[128 = 0]
[188 122 132 127 134 124 154 101 121 127  90 117 127 128 128 124 116  89
 117 130 114 148 131 132 132 129 132 132 117 124 128 113 140 120 114 106
 130 127 131 134 117 137 194  87  90 117 107 129 114 127 169 130 101  51
 155 156 109 147 114  86] => [89]/(31)
[174 129 123 125 133 125 163 130 114 133 107 112 118 127 120 136 117 128
 112 129 138 145 129 119 133 128 126 142 130 124 141 101 156 122  94 102
 125 134 129 131 115 139 201  88 112 107 100 125 128 138 189 132  56  13
 158 125 106 138 108 103] => [89]/(43)
[172 126 120 122 127 125 164 112 113 125 105 121 145 127 132 134 111 120
 118 128 125 127 125 124 132 118 126 126 128 121 136 100 133 123 121 111
 123 126 130 130 125 130 159  91 123 118 112 123 130 132 147 131 111  28
 157 121 125 130 119 103] => [89]/(31)
[159 133 121 130 148 124 141 158 112 145 120 110 110 133 147 133 112 123
 131 140 135 139 123 115 129 123 136 142 119 123 145 107 184 136  91 120
 120 125 133 119 108 124 154 118 105  99 116 133 128 142 152 133 100  35
 166 125 121 148 143 108] => [87]/(38)
[202 127 127 125 140 132 165 114 113 129  86 118 134 136 128 132 114 118
 117 128 121 141 128 121 134 135 126 141 126 119 138 100 145 111 112 106
 124 123 133 135 112 133 190  76  85 112 110 121 119 133 169 135 102   4
 164 139 106 148 111  87] => [89]/(31)
[179 134 123 136 156 124 159 135 117 151 104 100 118 129 134 135 109 108
 132 138 135 148 120 117 138 132 135 142 122 123 144 100 175 126 106 114
 122 124 130 128 113 131 186 115  94 104 108 120 125 143 179 131  85  17
 165 133 105 158 130  89] => [87]/(33)
[181 127 135 130 139 121 161 132 114 132 110 104 113 129 128 128 120 111
 125 132 128 146 127 131 131 124 133 136 125 126 137 116 165 121 104 109
 125 130 131 126 112 142 187  84  80 104 119 129 128 134 177 132  75  28
 162 138 103 148 117  78] => [89]/(43)
[150 136 125 125 123 137 141 135 130 142 112 109 126 134 136 127 115 103
 122 138 132 138 126 122 131 131 119 118 118 122 148 114 146 135 104 129
 118 116 125 128 120 113 163 114 126 103 113 129 128 145 138 131 120  43
 159 130 119 143 143  96] => [87]/(38)
[138 123 125 129 144 127 142 152 122 156 140 102 100 129 130 137 120 113
 134 163 135 136 126 117 126 131 129 148 122 128 143 114 175 125 103 114
 127 129 130 119 116 146 122 125 123 110 122 135 122 141 175 130  88  83
 155 132 117 151 129 101] => [87]/(33)
[206 124 123 125 140 124 163 127 107 110 106 119 120 136 143 135 119 129
 121 128 131 150 128 131 133 124 134 147 124 130 136 107 189 117  93 101
 127 134 143 123 111 142 215  73  61 100 120 129 116 130 186 135  64  24
 191 142 107 151 125 102] => [89]/(43)
[183 127 129 124 131 125 161 113 113 131 107 109 116 128 137 136 120 115
 119 131 132 149 126 126 132 133 130 142 125 129 139 107 166 116  95 104
 122 131 141 127 116 132 205  87  91  93  95 139 123 135 192 129  62  38
 168 143 105 155 123  96] => [89]/(43)
[152 156 124 130 143 135 139 181 110 150 132 115 104 132 122 138 115 130
 124 141 132 133 123 109 128 137 119 147 135 125 153 100 178 134  79 119
 117 127 127 130 113 125 143 123 127 103 109 136 137 144 165 131  92  13
 154 120 112 144 134 108] => [87]/(33)
[182 121 130 119 133 122 155  99 110 122 108 113 119 131 132 134 118 135
 129 128 119 141 126 129 130 123 131 151 123 128 129 118 163 129  99 123
 126 135 135 125 120 139 168  90  95 101 111 125 124 138 179 129  83  59
 163 143 112 136 133  98] => [89]/(44)
[155 139 134 129 137 126 144 136 121 153  98 108 126 133 137 123 114  81
 120 133 128 156 126 125 129 139 119 126 116 120 148 116 154 143 112 130
 116 111 119 135 114 112 185 118 102 102 103 132 123 138 137 129 125  19
 160 138 111 152 136  84] => [87]/(38)
[185 127 128 129 139 122 160 104 112 132  94 117 124 126 132 130 118 129
 118 133 120 135 127 123 132 119 132 138 127 123 133 106 152 126 110 110
 123 136 132 133 118 139 171  79  97 113 114 125 126 129 160 131  93  20
 157 131 114 143 110  96] => [89]/(31)

[131 119 142  98 129 123 134 128 124 128 134 130 133 125 121 110 131 128
 134 128 124 131 130 133 131 123 130 129 142 119 126 134 131 129 113 129
 119 132 111 124 124 128  75 125 138 121 114 130 129 132 115 129 114 137
 151 128 138 139 139 116] => (1)/[62]
[129 147 141 103 140 117 130 110 140 123 123 129 113 135 132 109 128 137
 128 133 112 118 131 120 123 124 119 118 139 134 135 136  96 144 137 126
 144 122 143 129 143 135 143 121 112 118 130 132 133 108 124 135 116 121
 150 123 124 123 128 143] => (5)/[49]
[115 138 148 106 138 122 128 126 127 127 116 128 113 130 135 118 114 133
 128 131 123 130 131 123 123 128 137 129 142 118 131 134 104 125 144 121
 127 131 119 130 148 130 129 127 108 134 126 133 134 101 117 131 120 126
 141 123 129 128 123 138] => (5)/[45]
[137 112 132  78 131 134 134 126 127 135 135 119 131 123 121 108 131 110
 132 128 123 130 134 129 130 122 132 129 141 126 128 125 130 129 118 133
 115 129 111 127 125 129  75 129 130 128 111 124 128 139 118 131 111 126
 152 126 135 130 121 118] => (1)/[62]
[132 126 132  97 123 122 133 121 129 130 137 128 135 136 116  99 132 122
 130 127 110 127 134 131 130 130 126 136 140 117 131 125 121 136 126 139
 127 110 119 119 132 130 110 125 124 124 116 116 130 136  98 133 123 151
 151 128 132 123 134 108] => (1)/[56]
[104 142 155  75 137 130 123 125 126 128 113 134 114 131 123 106 128 137
 128 126 120 123 144 124 126 121 150 137 147 116 123 134 106 137 136 119
 133 131 114 129 140 135 105 127 117 128 125 133 133 113 116 134 110 129
  94 125 136 128 131 149] => (5)/[50]
[123 138 145  75 136 124 130 118 131 123 117 123 113 135 123 104 129 140
 132 132 120 128 141 125 123 120 134 126 142 117 133 134  97 135 126 123
 158 134 127 128 137 133 105 119 117 123 123 132 133 119 114 133 100 120
 160 122 134 128 145 135] => (9)/[44]
[125 121 135 117 129 129 135 133 113 134 141 128 134 131 124 112 124 124
 128 127 116 131 130 128 129 123 129 138 136 117 125 124 142 137 122 143
 121 125 111 123 123 125  84 125 139 131 113 125 125 134 119 126 124 144
 142 126 133 125 122 120] => (1)/[56]
[127 143 142  75 136 126 135 110 131 124 121 130 109 132 126 120 115 128
 126 135 114 120 139 118 156 124 134 133 144 116 129 127 100 145 132 125
 139 127 121 128 136 138 112 124 109 133 129 127 138 105 120 131 107 127
 157 122 127 133 129 137] => (5)/[49]
[114 142 147  82 140 130 129 121 120 126 120 131 111 132 131 107 109 136
 129 133 122 124 136 117 127 123 138 135 138 118 130 131 108 143 134 125
 139 134 123 130 142 130 114 125 118 134 127 131 133 106 122 128 106 133
 151 121 131 129 125 157] => (5)/[50]
[122 151 149  92 138 124 131 127 130 124 123 119 116 131 130 110 127 134
 130 130 113 127 133 119 126 120 140 130 138 114 129 137 104 142 131 122
 144 131 123 126 137 131 116 125 117 127 125 127 128 115 120 129 111 123
 149 125 128 129 131 135] => (5)/[49]
[118 141 147  88 138 129 130 125 125 136 124 128 121 130 128 117 110 129
 127 132 113 122 137 121 123 128 134 135 139 119 132 134 110 146 142 126
 136 131 127 118 145 131 115 126 115 132 124 123 132 108 109 132 120 138
 156 121 132 128 123 136] => (5)/[45]
[128 129 148  75 137 129 129 128 125 135 128 131 130 120 113 100 141 125
 133 124 114 127 142 123 129 130 140 137 146 114 134 128 111 134 110 137
 117 140 108 112 130 131  77 124 137 124 106 112 127 150  98 133 112 132
 164 125 139 121 134 115] => (1)/[58]
[119 145 142  76 133 128 134 124 123 126 124 131 114 131 128 110 118 130
 130 131 121 124 139 126 123 119 134 128 138 111 127 133 103 136 131 123
 138 135 119 127 141 130 101 147 118 138 129 131 134 106 116 129 110 123
 160 116 130 130 123 146] => (5)/[50]
[127 129 147  75 122 127 126 128 113 132 127 136 132 133 116  94 149 127
 128 121 114 131 134 129 122 132 142 139 142 108 128 129 119 125 124 129
 111 135 119 124 133 130  96 124 135 120 108 117 130 154  96 138 128 145
 162 126 147 124 136 114] => (1)/[58]
[125 143 148  89 139 119 134 113 133 125 117 129 120 134 122 110 121 137
 130 130 114 122 137 112 126 125 129 131 155 110 135 137  95 140 132 127
 144 128 124 120 144 135 121 122 121 126 124 129 131 108 117 129 109 125
 159 122 127 125 129 140] => (5)/[50]
[120 144 143  76 137 121 129 121 132 129 117 135 116 122 130 112 122 131
 126 133 119 123 138 120 124 124 133 132 138 128 133 136 101 144 136 123
 144 127 129 126 139 139 122 120 113 125 120 128 137 111 120 135 111 128
 162 121 126 128 128 147] => (5)/[49]
[125 130 143  75 140 129 127 119 131 125 123 133 108 132 124 104 134 130
 131 136 119 121 144 122 126 124 136 122 138 124 133 124 104 140 131 126
 127 128 125 126 137 135 101 123 120 139 123 128 131 126 116 131 104 127
 163 120 132 128 128 142] => (9)/[63]
[131 127 133  75 127 132 131 122 130 131 128 127 126 129 126 115 135 130
 129 134 115 130 136 119 121 130 139 133 142 123 129 130 124 137 116 130
 122 124 112 120 120 140  75 123 131 132 114 116 130 129 117 131 113 136
 152 127 129 124 135 114] => (1)/[62]
[129 136 134  75 143 131 129 119 137 130 111 133 118 135 129 111 123 127
 129 129 115 122 134 128 126 130 142 135 147 116 128 136 103 141 122 119
 142 127 116 123 136 134  88 125 120 125 115 122 134 115 108 140 103 126
 170 125 124 125 132 126] => (9)/[43]
[125 147 148  75 131 122 133 121 132 123 119 133 114 134 125 110 128 135
 127 128 111 120 132 119 118 127 136 128 144 116 134 134  98 143 132 129
 133 122 135 125 137 133 132 121 110 125 126 129 139 119 115 131 111 124
 156 120 133 125 136 132] => (5)/[49]
[115 145 153  75 130 116 132 122 130 128 109 135 114 132 125 114 121 137
 125 130 115 130 127 124 123 128 144 136 139 109 121 132  83 138 137 117
 143 131 120 127 147 136 130 123  96 122 137 135 138  98 113 131 115 122
 154 124 120 128 128 136] => (5)/[45]
